Here is a tiny trained network, its code and every weight. The questions are about switching its units off for an input and a class, where a switched-off unit gives its printed mean instead of its output.

import numpy as np


def w(rows, s, z=0):
    codes = np.array(rows[::2]) - 128.0
    scale = np.full(codes.shape[1], s)
    scale[-1] = z or s
    return codes * scale


def norm(h):
    return h / np.sqrt((h * h).mean(-1, keepdims=True) + 1e-5)


def f(y):
    return np.maximum(y, 0)


def log_softmax(a):
    a = a - a.max(-1, keepdims=True)
    return a - np.log(np.exp(a).sum(-1, keepdims=True))


def net(x, mask):
    res = np.array(x, float).reshape(1, 5) / 4 @ E
    u = 0
    for l in range(4):
        y = f(norm(res) @ A[l][:, :-1].T + A[l][:, -1])
        res = res + np.where(mask[u : u + 6], y, B[l][:, -1]) @ B[l][:, :-1]
        u += 6
    return log_softmax(norm(res)[-1] @ U[:, :-1].T + U[:, -1])


A, B = {}, {}
E = w([
[117,123,173,80,71,140,120,90,128],'x0',
[33,107,109,215,78,165,180,117,95],'x1',
[80,204,145,93,122,187,187,106,151],'x2',
[183,48,185,166,166,144,249,52,170],'x3',
[176,70,147,101,59,201,149,254,120],'x4',
],0.007)
A[0] = w([
[145,63,131,97,149,102,172,109,254,205],'L0N0',
[98,189,117,80,150,201,105,179,160,15],'L0N1',
[113,63,160,101,60,154,191,167,67,46],'L0N2',
[135,232,94,186,140,181,161,40,134,19],'L0N3',
[135,152,175,189,253,101,160,122,74,82],'L0N4',
[114,77,79,74,171,116,212,122,156,2],'L0N5',
],0.0069,0.0013)
B[0] = w([
[143,79,126,120,230,255,88,132,46,253],'L0N0',
[110,104,230,172,139,81,101,160,134,216],'L0N1',
[165,48,130,129,104,162,198,104,182,225],'L0N2',
[52,168,104,149,118,123,174,95,113,236],'L0N3',
[180,166,123,215,92,111,109,165,189,224],'L0N4',
[114,162,134,109,189,145,220,162,125,178],'L0N5',
],0.009,0.0044)
A[1] = w([
[158,63,89,52,160,72,76,92,90,74],'L1N0',
[254,111,120,111,115,157,131,174,160,126],'L1N1',
[103,184,184,36,102,98,95,183,112,36],'L1N2',
[160,151,82,174,130,111,71,81,115,6],'L1N3',
[163,218,130,97,86,91,75,167,117,144],'L1N4',
[100,27,98,106,116,201,127,201,50,27],'L1N5',
],0.0073,0.0017)
B[1] = w([
[181,29,167,83,106,70,77,77,2,182],'L1N0',
[65,194,145,155,133,65,198,49,88,254],'L1N1',
[101,189,194,133,183,189,93,145,169,212],'L1N2',
[97,38,47,145,75,148,83,125,153,185],'L1N3',
[152,113,203,182,98,210,145,140,134,215],'L1N4',
[120,103,133,36,137,117,169,99,193,250],'L1N5',
],0.0077,0.0047)
A[2] = w([
[119,124,107,90,41,113,194,201,135,5],'L2N0',
[95,70,141,94,57,116,226,135,158,192],'L2N1',
[76,141,152,166,163,163,178,123,125,167],'L2N2',
[100,171,175,74,158,152,31,179,138,155],'L2N3',
[1,131,53,75,126,196,142,191,102,89],'L2N4',
[84,198,118,86,136,142,196,72,127,133],'L2N5',
],0.0077,0.0029)
B[2] = w([
[180,29,165,219,90,62,92,151,234,160],'L2N0',
[120,113,135,78,148,108,95,196,221,248],'L2N1',
[99,176,54,69,163,220,93,51,88,253],'L2N2',
[148,202,171,100,101,149,153,254,150,223],'L2N3',
[130,71,157,83,139,120,141,78,123,195],'L2N4',
[76,132,122,238,116,35,107,149,149,221],'L2N5',
],0.0088,0.0062)
A[3] = w([
[136,130,184,158,194,120,145,91,1,64],'L3N0',
[121,83,121,166,71,42,99,193,166,172],'L3N1',
[218,145,156,158,57,141,152,175,90,159],'L3N2',
[183,112,71,167,164,117,116,140,68,251],'L3N3',
[53,194,106,158,87,80,190,112,124,29],'L3N4',
[120,135,63,190,48,159,144,77,138,77],'L3N5',
],0.0081,0.0028)
B[3] = w([
[135,151,113,112,113,9,141,168,117,241],'L3N0',
[162,137,83,224,17,136,90,111,115,254],'L3N1',
[54,137,133,115,167,127,135,74,113,193],'L3N2',
[197,169,99,102,92,148,174,145,89,254],'L3N3',
[48,39,142,74,165,114,18,75,147,250],'L3N4',
[83,138,140,72,132,117,109,142,94,233],'L3N5',
],0.011,0.0035)
U = w([
[209,98,148,41,109,40,144,123,58,125],'0',
[145,45,128,134,7,117,146,193,215,56],'1',
[107,211,211,122,97,177,96,211,124,254],'2',
[17,134,71,139,138,106,97,56,131,194],'3',
[181,194,48,168,191,132,222,116,83,85],'4',
[163,146,32,191,24,107,88,135,73,61],'5',
[142,66,136,88,174,218,231,126,175,87],'6',
],0.015,0.0016)

Each question gives the input, the list of numbers given to net, and the class t.
The units are the neurons (one row each of A and B). Each row of codes is followed by its name. A weight is (code - 128) times the scale printed after its matrix; where a second scale follows, it is the last column's (A, B and U).
mask holds one flag per neuron, layer by layer. A switched-off neuron (its flag False) gives its mean, the last column of its row in B, instead of its output. The means were averaged over made-up inputs and are rounded, as every weight is.
A unit's drop is (log p(t) with every unit on - log p(t) with that unit switched off) / (log p(t) with every unit on - log p(t) with every unit switched off).
The circuit of an input: a set's keep is (log p(t) with only the set's units on - log p(t) with every unit switched off) / (log p(t) with every unit on - log p(t) with every unit switched off). Starting from the 12 units with the biggest drops (on a tie, the unit counted first), units are removed one at a time, each time the one whose removal leaves the highest keep (on an exact tie, the one counted first), for as long as the keep stays at least 0.8.
units of the circuit, in order: the units of the circuit, biggest drop first
most important unit: the unit with the biggest drop
k most important neurons: the k neurons with the biggest drops, biggest first
top k neurons in layer l: the k neurons of layer l with the biggest drops, biggest first
drop of u: that unit's drop, to one decimal
input [-7,-6,-6,8,-1], class 4: most important unit => L0N4
input [2,-3,-5,6,1], class 0: units of the circuit, in order => (L3N0 L1N1)
input [2,-6,6,5,-6], class 4: units of the circuit, in order => (L0N0 L2N1 L3N0)
input [0,-8,4,3,-6], class 4: 2 most important neurons => (L0N0 L1N1)
input [-2,-2,-1,0,1], class 0: 3 most important neurons => (L0N3 L1N0 L0N2)
input [-2,-7,-4,7,5], class 0: units of the circuit, in order => (L3N0 L1N1)
input [5,6,-7,8,8], class 6: 2 most important neurons => (L0N0 L2N5)
input [1,1,-3,-1,-1], class 5: units of the circuit, in order => (L0N0 L3N1)
input [-1,-8,-2,-4,-2], class 2: 4 most important neurons => (L2N3 L1N2 L0N0 L0N2)
input [3,3,-4,-2,-1], class 5: top 3 neurons in layer 0 => (L0N0 L0N5 L0N3)
input [2,0,6,8,-5], class 3: 2 most important neurons => (L0N3 L2N5)
input [-3,-7,-1,4,-2], class 4: top 2 neurons in layer 0 => (L0N4 L0N5)
input [7,1,6,1,3], class 1: top 2 neurons in layer 0 => (L0N2 L0N0)
input [7,-2,3,-6,-7], class 2: units of the circuit, in order => (L2N3)
input [5,0,8,1,7], class 1: 2 most important neurons => (L0N2 L2N0)
input [-6,-5,-5,3,-8], class 5: 2 most important neurons => (L0N4 L1N3)
input [-2,8,3,0,3], class 1: 2 most important neurons => (L0N0 L2N0)
input [-8,-3,-2,2,6], class 6: 2 most important neurons => (L1N5 L2N1)
input [-7,2,-2,-3,-6], class 5: top 2 neurons in layer 3 => (L3N1 L3N3)
input [4,0,8,-1,6], class 1: most important unit => L0N2
input [8,-2,1,-3,8], class 1: drop of L0N2 => 1.7
